Below is a small trained network, with its code and all its weights. Each question gives an input and a target symbol and asks what happens when units are switched off, that is, made to give their printed mean instead of their output.

import numpy as np


def w(rows, s, z=0):
    codes = np.array(rows[::2]) - 128.0
    scale = np.full(codes.shape[1], s)
    scale[-1] = z or s
    return codes * scale


def f(y):
    return y / 2 * (1 + np.tanh(0.7978845608 * (y + 0.044715 * y**3)))


def softmax(a):
    e = np.exp(a - a.max(-1, keepdims=True))
    return e / e.sum(-1, keepdims=True)


def log_softmax(a):
    a = a - a.max(-1, keepdims=True)
    return a - np.log(np.exp(a).sum(-1, keepdims=True))


def net(x, mask):
    ids = ['εζηθμπτω'.index(c) for c in x.split()]
    T = len(ids)
    res = E[ids] + P[:T]
    u = 0
    for l in range(2):
        q, k, v = (res @ M[l].T for M in (Q, K, V))
        z = softmax(np.where(np.tri(T) > 0, q @ k.T / 4**0.5, -1e9)) @ v
        res = res + np.where(mask[u], z, O[l][:, -1]) @ O[l][:, :-1]
        u += 1
        y = f(res @ A[l][:, :-1].T + A[l][:, -1])
        res = res + np.where(mask[u : u + 8], y, B[l][:, -1]) @ B[l][:, :-1]
        u += 8
    return log_softmax(res[-1] @ U[:, :-1].T + U[:, -1])


Q, K, V, O, A, B = {}, {}, {}, {}, {}, {}
E = w([
[212,194,105],'ε',
[121,138,233],'ζ',
[80,222,137],'η',
[106,41,36],'θ',
[173,68,43],'μ',
[86,89,84],'π',
[255,140,22],'τ',
[140,111,89],'ω',
],0.0082)
P = w([
[38,94,58],'0',
[58,24,117],'1',
[99,132,132],'2',
[109,180,154],'3',
[112,237,169],'4',
[129,249,176],'5',
],0.0019)
Q[0] = w([
[6,179,115],'0.h1',
[119,126,95],'0.h1',
[116,105,21],'0.h1',
[37,159,117],'0.h1',
],0.014)
K[0] = w([
[62,195,251],'0.h1',
[136,99,155],'0.h1',
[144,32,201],'0.h1',
[61,188,222],'0.h1',
],0.012)
V[0] = w([
[127,132,123],'0.h1',
[158,96,212],'0.h1',
[189,91,255],'0.h1',
[84,203,163],'0.h1',
],0.0079)
O[0] = w([
[120,124,122,133],'0.h1',
[212,144,188,47],'0.h1',
[254,123,211,3],'0.h1',
[120,3,190,149],'0.h1',
],0.0076,0.0029)
A[0] = w([
[152,20,76,3],'0.n1',
[38,104,136,162],'0.n2',
[131,218,160,56],'0.n3',
[95,162,246,99],'0.n4',
[103,64,117,115],'0.n5',
[58,19,112,170],'0.n6',
[184,58,12,178],'0.n7',
[2,62,125,165],'0.n8',
],0.0096,0.0022)
B[0] = w([
[210,76,60,134],'0.n1',
[88,140,164,205],'0.n2',
[91,103,93,121],'0.n3',
[134,11,105,141],'0.n4',
[111,96,109,147],'0.n5',
[44,98,121,208],'0.n6',
[123,187,2,208],'0.n7',
[50,145,180,254],'0.n8',
],0.016,0.006)
Q[1] = w([
[237,33,142],'1.h1',
[2,211,111],'1.h1',
[91,165,138],'1.h1',
[235,33,187],'1.h1',
],0.0075)
K[1] = w([
[147,254,92],'1.h1',
[119,31,179],'1.h1',
[116,68,159],'1.h1',
[137,238,155],'1.h1',
],0.0087)
V[1] = w([
[203,56,167],'1.h1',
[129,2,106],'1.h1',
[105,196,124],'1.h1',
[206,77,168],'1.h1',
],0.0084)
O[1] = w([
[91,218,123,8],'1.h1',
[1,176,69,121],'1.h1',
[182,86,150,167],'1.h1',
[104,226,139,3],'1.h1',
],0.0084,0.017)
A[1] = w([
[194,68,122,138],'1.n1',
[99,209,147,116],'1.n2',
[169,98,68,2],'1.n3',
[119,189,53,119],'1.n4',
[132,139,157,66],'1.n5',
[133,133,190,86],'1.n6',
[254,144,117,123],'1.n7',
[150,115,252,92],'1.n8',
],0.0084,0.0033)
B[1] = w([
[204,146,116,246],'1.n1',
[194,202,120,144],'1.n2',
[51,242,120,193],'1.n3',
[128,74,195,160],'1.n4',
[79,155,96,119],'1.n5',
[71,196,105,136],'1.n6',
[75,151,254,163],'1.n7',
[36,224,72,181],'1.n8',
],0.016,0.012)
U = w([
[203,118,233,250],'ε',
[158,131,149,77],'ζ',
[29,132,175,161],'η',
[122,116,1,48],'θ',
[173,214,25,178],'μ',
[163,17,190,99],'π',
[123,245,162,23],'τ',
[219,102,118,238],'ω',
],0.0041,0.0019)

Each question gives the input, a string of symbols that net reads in full, and the target symbol t.
The units are the heads (4 rows each of Q, K, V and O) and the neurons (one row each of A and B). Each row of codes is followed by its name. A weight is (code - 128) times the scale printed after its matrix; where a second scale follows, it is the last column's (O, A, B and U).
mask holds one flag per unit, layer by layer, with each layer's heads first. A switched-off unit (its flag False) gives its mean, the last column of its rows in O or B, instead of its output. The means were averaged over made-up inputs and are rounded, as every weight is.
A unit's drop is (log p(t) with every unit on - log p(t) with that unit switched off) / (log p(t) with every unit on - log p(t) with every unit switched off).
The circuit of an input: a set's keep is (log p(t) with only the set's units on - log p(t) with every unit switched off) / (log p(t) with every unit on - log p(t) with every unit switched off). Starting from the 12 units with the biggest drops (on a tie, the unit counted first), units are removed one at a time, each time the one whose removal leaves the highest keep (on an exact tie, the one counted first), for as long as the keep stays at least 0.8.
units of the circuit, in order: the units of the circuit, biggest drop first
k most important neurons: the k neurons with the biggest drops, biggest first
k most important neurons of layer l: the k neurons of layer l with the biggest drops, biggest first
drop of u: that unit's drop, to one decimal
input π η η θ η ε, target ε: 4 most important neurons	(0.n7; 0.n8; 1.n7; 0.n6)
input ζ η θ, target τ: units of the circuit, in order	(0.h1; 1.h1; 0.n4)
input η π μ θ, target θ: units of the circuit, in order	(0.n7; 0.n6; 1.n7)
input ζ μ η, target τ: 2 most important neurons	(0.n1; 1.n2)
input ζ η θ η η η, target τ: units of the circuit, in order	(1.h1; 0.h1; 1.n2; 0.n4)
input π π η μ, target μ: units of the circuit, in order	(1.n3; 0.n7; 0.n1)
input μ τ π π, target π: 2 most important neurons	(1.n3; 0.n6)
input η η μ, target μ: 2 most important neurons of layer 0	(0.n7; 0.n8)
input η π η η η ε, target ε: 2 most important neurons	(0.n8; 1.n7)
input η η τ π, target π: 2 most important neurons	(1.n3; 1.n8)
input ζ π θ, target τ: 4 most important neurons	(0.n4; 1.n2; 1.n4; 0.n7)
input η π π θ, target θ: 4 most important neurons	(0.n7; 0.n6; 0.n1; 1.n7)
input π η η μ τ, target τ: 4 most important neurons of layer 0	(0.n8; 0.n7; 0.n6; 0.n2)
input μ π ω, target ω: drop of 1.h1	0.3
input ω π μ ω ω τ, target τ: drop of 0.n8	0.4
input π ε ω, target ω: drop of 0.n4	-0.1
